Below is a small trained network, with its code and all its weights. Each question gives an input and a class and asks what happens when units are switched off, that is, made to give their printed mean instead of their output.

import numpy as np


def w(rows, s, z=0):
    codes = np.array(rows[::2]) - 128.0
    scale = np.full(codes.shape[1], s)
    scale[-1] = z or s
    return codes * scale


def norm(h):
    return h / np.sqrt((h * h).mean(-1, keepdims=True) + 1e-5)


def f(y):
    return y / 2 * (1 + np.tanh(0.7978845608 * (y + 0.044715 * y**3)))


def log_softmax(a):
    a = a - a.max(-1, keepdims=True)
    return a - np.log(np.exp(a).sum(-1, keepdims=True))


def net(x, mask):
    res = np.array(x, float).reshape(1, 8) / 4 @ E
    u = 0
    for l in range(4):
        y = f(norm(res) @ A[l][:, :-1].T + A[l][:, -1])
        res = res + np.where(mask[u : u + 8], y, B[l][:, -1]) @ B[l][:, :-1]
        u += 8
    return log_softmax(norm(res)[-1] @ U[:, :-1].T + U[:, -1])


A, B = {}, {}
E = w([
[147,184,134,44,185,177,163,87,219],'x0',
[127,129,127,127,123,127,127,127,130],'x1',
[154,74,102,232,72,148,179,68,219],'x2',
[192,73,151,84,108,122,97,105,120],'x3',
[85,160,255,139,63,199,101,82,93],'x4',
[63,66,58,74,110,157,166,59,82],'x5',
[190,175,122,114,97,157,205,133,88],'x6',
[125,134,127,126,125,123,124,125,131],'x7',
],0.0058)
A[0] = w([
[66,116,68,84,99,142,135,75,98,88],'L0N1',
[109,96,117,145,161,95,157,169,165,104],'L0N2',
[2,200,98,178,149,150,183,189,142,86],'L0N3',
[143,158,174,162,148,81,107,132,180,83],'L0N4',
[237,57,151,39,77,110,49,86,128,1],'L0N5',
[156,174,149,33,155,179,213,104,199,51],'L0N6',
[132,117,101,188,133,107,87,125,64,15],'L0N7',
[72,73,127,143,153,143,25,149,162,63],'L0N8',
],0.0073,0.0025)
B[0] = w([
[62,74,171,146,195,108,174,108,144,202],'L0N1',
[169,150,99,108,92,116,127,83,116,160],'L0N2',
[252,102,144,150,154,116,80,38,48,225],'L0N3',
[84,62,128,128,158,139,147,130,96,170],'L0N4',
[164,136,116,195,167,101,100,39,60,205],'L0N5',
[51,81,76,196,146,127,2,120,129,255],'L0N6',
[70,103,87,145,129,119,58,177,132,155],'L0N7',
[187,138,98,97,132,218,129,103,141,174],'L0N8',
],0.0095,0.0036)
A[1] = w([
[139,126,142,152,145,163,38,155,162,199],'L1N1',
[158,177,227,172,185,75,88,188,236,17],'L1N2',
[211,170,182,197,160,64,49,147,167,89],'L1N3',
[181,123,162,167,123,99,68,245,168,120],'L1N4',
[181,113,120,244,19,128,174,132,204,68],'L1N5',
[138,134,102,90,189,89,115,173,46,103],'L1N6',
[121,254,91,99,172,132,103,63,233,6],'L1N7',
[133,230,188,193,153,55,149,153,165,4],'L1N8',
],0.0057,0.0026)
B[1] = w([
[103,180,58,94,110,181,133,78,139,253],'L1N1',
[1,124,152,166,199,119,167,105,63,146],'L1N2',
[115,19,135,74,161,165,177,92,81,242],'L1N3',
[40,84,93,133,153,131,185,124,103,191],'L1N4',
[109,115,108,112,80,102,126,76,191,207],'L1N5',
[125,135,147,142,72,74,113,70,203,233],'L1N6',
[144,118,110,186,159,141,63,163,154,142],'L1N7',
[114,101,154,134,146,159,148,97,92,115],'L1N8',
],0.0079,0.0032)
A[2] = w([
[96,198,137,7,173,100,83,197,71,82],'L2N1',
[89,107,58,203,159,77,96,83,139,252],'L2N2',
[159,51,78,158,225,78,140,189,161,29],'L2N3',
[209,177,155,169,125,91,152,3,84,100],'L2N4',
[197,122,54,86,179,106,205,202,163,95],'L2N5',
[113,99,105,189,21,72,142,192,37,127],'L2N6',
[108,158,113,66,160,75,79,105,31,134],'L2N7',
[90,154,238,135,97,207,126,83,131,81],'L2N8',
],0.0066,0.0024)
B[2] = w([
[117,156,213,202,143,130,148,51,233,153],'L2N1',
[146,180,204,64,163,139,108,130,131,254],'L2N2',
[80,141,159,100,126,77,96,97,101,160],'L2N3',
[149,166,173,111,187,161,144,143,155,186],'L2N4',
[115,157,148,87,69,69,96,148,46,141],'L2N5',
[103,160,93,170,198,224,60,187,171,166],'L2N6',
[146,107,185,184,90,177,176,104,200,197],'L2N7',
[126,222,104,94,147,1,105,144,102,168],'L2N8',
],0.0087)
A[3] = w([
[68,164,215,109,81,106,189,150,163,223],'L3N1',
[105,195,142,29,89,108,134,161,101,199],'L3N2',
[127,184,171,158,183,191,126,139,118,202],'L3N3',
[112,168,123,2,116,224,109,119,165,254],'L3N4',
[106,216,126,111,75,133,88,70,67,76],'L3N5',
[143,123,52,135,141,128,153,53,195,105],'L3N6',
[118,79,143,119,179,133,151,81,105,144],'L3N7',
[112,115,132,158,56,198,124,140,108,135],'L3N8',
],0.008,0.0029)
B[3] = w([
[135,95,91,118,125,106,156,158,143,184],'L3N1',
[134,96,90,120,76,79,140,165,100,156],'L3N2',
[144,90,79,96,102,110,130,121,140,254],'L3N3',
[145,120,93,163,60,150,155,246,117,235],'L3N4',
[169,105,112,100,148,86,107,125,125,178],'L3N5',
[113,129,204,146,118,107,129,128,113,169],'L3N6',
[140,163,89,124,111,160,182,156,74,202],'L3N7',
[121,152,137,77,163,101,102,148,123,129],'L3N8',
],0.012,0.0073)
U = w([
[73,143,94,144,165,161,27,134,150,128],'0',
[202,148,140,123,168,141,115,52,89,120],'1',
[133,155,111,54,119,9,91,127,116,64],'2',
[29,125,117,110,162,141,212,113,70,55],'3',
[105,152,204,159,101,110,144,85,210,104],'4',
[152,137,96,107,129,136,148,144,138,253],'5',
[176,164,87,117,110,142,157,176,138,120],'6',
[147,131,110,88,134,141,140,146,140,194],'7',
],0.013,0.0051)

Each question gives the input, the list of numbers given to net, and the class t.
The units are the neurons (one row each of A and B). Each row of codes is followed by its name. A weight is (code - 128) times the scale printed after its matrix; where a second scale follows, it is the last column's (A, B and U).
mask holds one flag per neuron, layer by layer. A switched-off neuron (its flag False) gives its mean, the last column of its row in B, instead of its output. The means were averaged over made-up inputs and are rounded, as every weight is.
A unit's drop is (log p(t) with every unit on - log p(t) with that unit switched off) / (log p(t) with every unit on - log p(t) with every unit switched off).
The circuit of an input: a set's keep is (log p(t) with only the set's units on - log p(t) with every unit switched off) / (log p(t) with every unit on - log p(t) with every unit switched off). Starting from the 12 units with the biggest drops (on a tie, the unit counted first), units are removed one at a time, each time the one whose removal leaves the highest keep (on an exact tie, the one counted first), for as long as the keep stays at least 0.8.
circuit, biggest first: the units of the circuit, biggest drop first
unit that matters most: the unit with the biggest drop
top k neurons: the k neurons with the biggest drops, biggest first
top k neurons in layer l: the k neurons of layer l with the biggest drops, biggest first
input [5,8,-2,5,8,0,8,8], class 2: top 2 neurons in layer 2 => (L2N8, L2N6)
input [-1,4,8,-7,-5,7,-8,7], class 4: top 4 neurons in layer 1 => (L1N3, L1N5, L1N4, L1N2)
input [-8,-6,-6,8,5,-7,5,1], class 0: circuit, biggest first => (L2N6, L0N3)
input [-5,-6,-8,-7,4,-6,2,-8], class 4: top 4 neurons => (L2N1, L2N7, L0N5, L3N4)
input [-3,2,-8,3,2,0,-8,7], class 4: circuit, biggest first => (L2N1, L2N7)
input [8,-2,3,-3,1,3,-2,-3], class 0: circuit, biggest first => (L0N6)
input [7,4,3,8,-3,-2,-2,6], class 1: top 2 neurons => (L0N5, L2N6)
input [-5,-2,-8,-2,2,-7,-8,8], class 4: top 3 neurons => (L2N1, L2N7, L0N6)
input [-2,-4,0,4,-4,-5,4,4], class 3: top 2 neurons => (L1N3, L0N3)
input [8,1,0,8,-6,-3,-8,4], class 0: circuit, biggest first => (L0N6, L3N3)
input [-6,8,3,8,-8,6,-6,3], class 1: circuit, biggest first => (L0N5, L3N4, L3N3)
input [4,-6,-6,-5,-6,1,-7,-7], class 6: circuit, biggest first => (L3N4, L0N8)
input [-5,-8,8,-1,-5,-2,5,0], class 4: top 3 neurons => (L1N5, L3N6, L3N4)
input [-5,-5,4,6,-4,7,-6,7], class 3: circuit, biggest first => (L0N1, L3N7, L3N3)
input [2,-8,-6,-8,-2,1,5,2], class 1: circuit, biggest first => (L0N3)
input [-2,-6,7,-1,-8,7,6,-1], class 2: top 3 neurons => (L2N5, L2N7, L1N3)
input [-4,3,-2,3,7,7,1,-2], class 2: circuit, biggest first => (L2N8, L3N5)
input [-8,0,-4,6,-1,-6,2,-2], class 0: top 3 neurons => (L2N6, L0N7, L0N3)
input [-7,-3,-6,2,8,8,-4,-5], class 2: top 2 neurons in layer 3 => (L3N5, L3N8)
input [-3,-7,-1,4,-8,0,7,2], class 2: unit that matters most => L2N5
input [-5,-1,8,0,1,1,6,6], class 4: top 2 neurons => (L1N5, L3N6)
input [7,-4,7,-3,-7,-8,-3,-5], class 3: top 2 neurons => (L1N2, L1N3)
input [4,-7,-6,5,-7,-6,7,-3], class 2: circuit, biggest first => (L2N3, L2N5)
input [-3,6,-6,-8,5,-3,4,-1], class 1: top 2 neurons => (L0N3, L3N4)
input [-8,-4,-3,8,-6,3,-8,-1], class 0: top 2 neurons => (L0N7, L0N3)
input [-1,-1,-7,-1,-4,-1,7,4], class 4: circuit, biggest first => (L2N1, L2N7)
